Below are the code and all the weights of a small trained network. Each question names an input and a class and asks about switching units off, where a switched-off unit gives its printed mean instead of its output.

import numpy as np


def w(rows, s, z=0):
    codes = np.array(rows[::2]) - 128.0
    scale = np.full(codes.shape[1], s)
    scale[-1] = z or s
    return codes * scale


def norm(h):
    return h / np.sqrt((h * h).mean(-1, keepdims=True) + 1e-5)


def f(y):
    return y / 2 * (1 + np.tanh(0.7978845608 * (y + 0.044715 * y**3)))


def log_softmax(a):
    a = a - a.max(-1, keepdims=True)
    return a - np.log(np.exp(a).sum(-1, keepdims=True))


def net(x, mask):
    res = np.array(x, float).reshape(1, 7) / 4 @ E
    u = 0
    for l in range(2):
        y = f(norm(res) @ A[l][:, :-1].T + A[l][:, -1])
        res = res + np.where(mask[u : u + 7], y, B[l][:, -1]) @ B[l][:, :-1]
        u += 7
    return log_softmax(norm(res)[-1] @ U[:, :-1].T + U[:, -1])


A, B = {}, {}
E = w([
[120,110,126,88,113,92,133,125],'x0',
[147,108,186,126,192,169,121,119],'x1',
[145,3,169,125,153,45,82,158],'x2',
[112,140,160,166,162,107,62,82],'x3',
[92,144,101,160,136,48,89,168],'x4',
[133,83,108,98,49,136,130,113],'x5',
[174,135,144,95,176,142,228,161],'x6',
],0.0052)
A[0] = w([
[124,178,134,127,91,226,165,79,42],'L0N0',
[123,145,151,180,162,127,2,95,51],'L0N1',
[143,85,176,127,123,167,118,109,132],'L0N2',
[171,27,203,123,227,148,145,154,3],'L0N3',
[132,208,111,146,117,90,165,157,45],'L0N4',
[115,200,108,145,154,126,165,144,129],'L0N5',
[136,15,95,119,59,117,106,102,46],'L0N6',
],0.0093,0.0022)
B[0] = w([
[220,164,131,119,113,152,129,80,220],'L0N0',
[100,191,158,192,172,118,132,108,232],'L0N1',
[104,117,62,106,146,79,113,143,162],'L0N2',
[123,2,141,94,125,121,214,55,255],'L0N3',
[95,90,84,96,192,152,114,171,178],'L0N4',
[133,139,50,144,105,81,116,166,198],'L0N5',
[167,161,150,129,100,106,128,218,215],'L0N6',
],0.013,0.006)
A[1] = w([
[19,173,200,210,171,144,64,69,45],'L1N0',
[93,135,133,110,164,118,96,82,66],'L1N1',
[98,153,92,98,179,190,159,198,118],'L1N2',
[112,112,224,82,13,117,66,239,59],'L1N3',
[78,136,111,83,78,173,136,141,71],'L1N4',
[191,182,99,70,76,254,82,64,3],'L1N5',
[153,195,114,184,105,146,109,174,119],'L1N6',
],0.0098,0.0021)
B[1] = w([
[115,173,158,253,191,130,106,116,255],'L1N0',
[189,126,89,190,96,128,187,211,133],'L1N1',
[101,125,124,134,102,129,56,110,182],'L1N2',
[83,188,209,89,78,150,119,198,238],'L1N3',
[175,116,133,126,199,114,145,162,122],'L1N4',
[187,200,99,102,93,200,123,79,252],'L1N5',
[137,51,146,103,141,106,173,111,243],'L1N6',
],0.017,0.0052)
U = w([
[130,12,169,88,142,102,196,78,85],'0',
[206,192,91,87,104,190,113,67,224],'1',
[107,167,174,239,192,106,106,116,176],'2',
[97,154,219,75,75,113,111,216,124],'3',
[86,114,39,103,142,99,42,166,7],'4',
],0.011,0.0011)

Each question gives the input, the list of numbers given to net, and the class t.
The units are the neurons (one row each of A and B). Each row of codes is followed by its name. A weight is (code - 128) times the scale printed after its matrix; where a second scale follows, it is the last column's (A, B and U).
mask holds one flag per neuron, layer by layer. A switched-off neuron (its flag False) gives its mean, the last column of its row in B, instead of its output. The means were averaged over made-up inputs and are rounded, as every weight is.
A unit's drop is (log p(t) with every unit on - log p(t) with that unit switched off) / (log p(t) with every unit on - log p(t) with every unit switched off).
The circuit of an input: a set's keep is (log p(t) with only the set's units on - log p(t) with every unit switched off) / (log p(t) with every unit on - log p(t) with every unit switched off). Starting from the 12 units with the biggest drops (on a tie, the unit counted first), units are removed one at a time, each time the one whose removal leaves the highest keep (on an exact tie, the one counted first), for as long as the keep stays at least 0.8.
units of the circuit, in order: the units of the circuit, biggest drop first
unit that matters most: the unit with the biggest drop
top k neurons: the k neurons with the biggest drops, biggest first
top k neurons in layer l: the k neurons of layer l with the biggest drops, biggest first
drop when u is switched off: that unit's drop, to one decimal
input [6,5,0,-8,-6,-5,-6], class 0: unit that matters most => L0N3
input [-5,-3,-8,8,2,-7,7], class 4: top 3 neurons => L0N5, L0N4, L1N2
input [3,-2,-6,7,7,-1,3], class 4: top 2 neurons => L0N5, L0N4
input [4,-8,-8,1,3,-1,3], class 4: units of the circuit, in order => L0N4, L1N2
input [-7,7,2,-3,-8,4,2], class 0: top 2 neurons in layer 0 => L0N3, L0N2
input [7,-4,4,2,-2,-4,-3], class 3: top 2 neurons => L0N6, L1N3
input [-4,6,-1,-7,8,-2,5], class 4: top 2 neurons in layer 1 => L1N6, L1N2
input [-4,8,-5,-1,2,-6,4], class 1: top 2 neurons in layer 0 => L0N0, L0N1
input [-8,-8,3,8,-4,2,6], class 0: drop when L1N2 is switched off => 0.0
input [7,1,5,-1,-1,7,6], class 3: drop when L1N6 is switched off => 0.3
input [-1,3,2,8,-5,-3,6], class 0: drop when L0N3 is switched off => 0.4
input [1,-6,7,-2,-2,4,5], class 3: drop when L1N3 is switched off => 0.1
input [-5,6,0,-2,4,-4,1], class 0: top 2 neurons => L0N3, L1N0
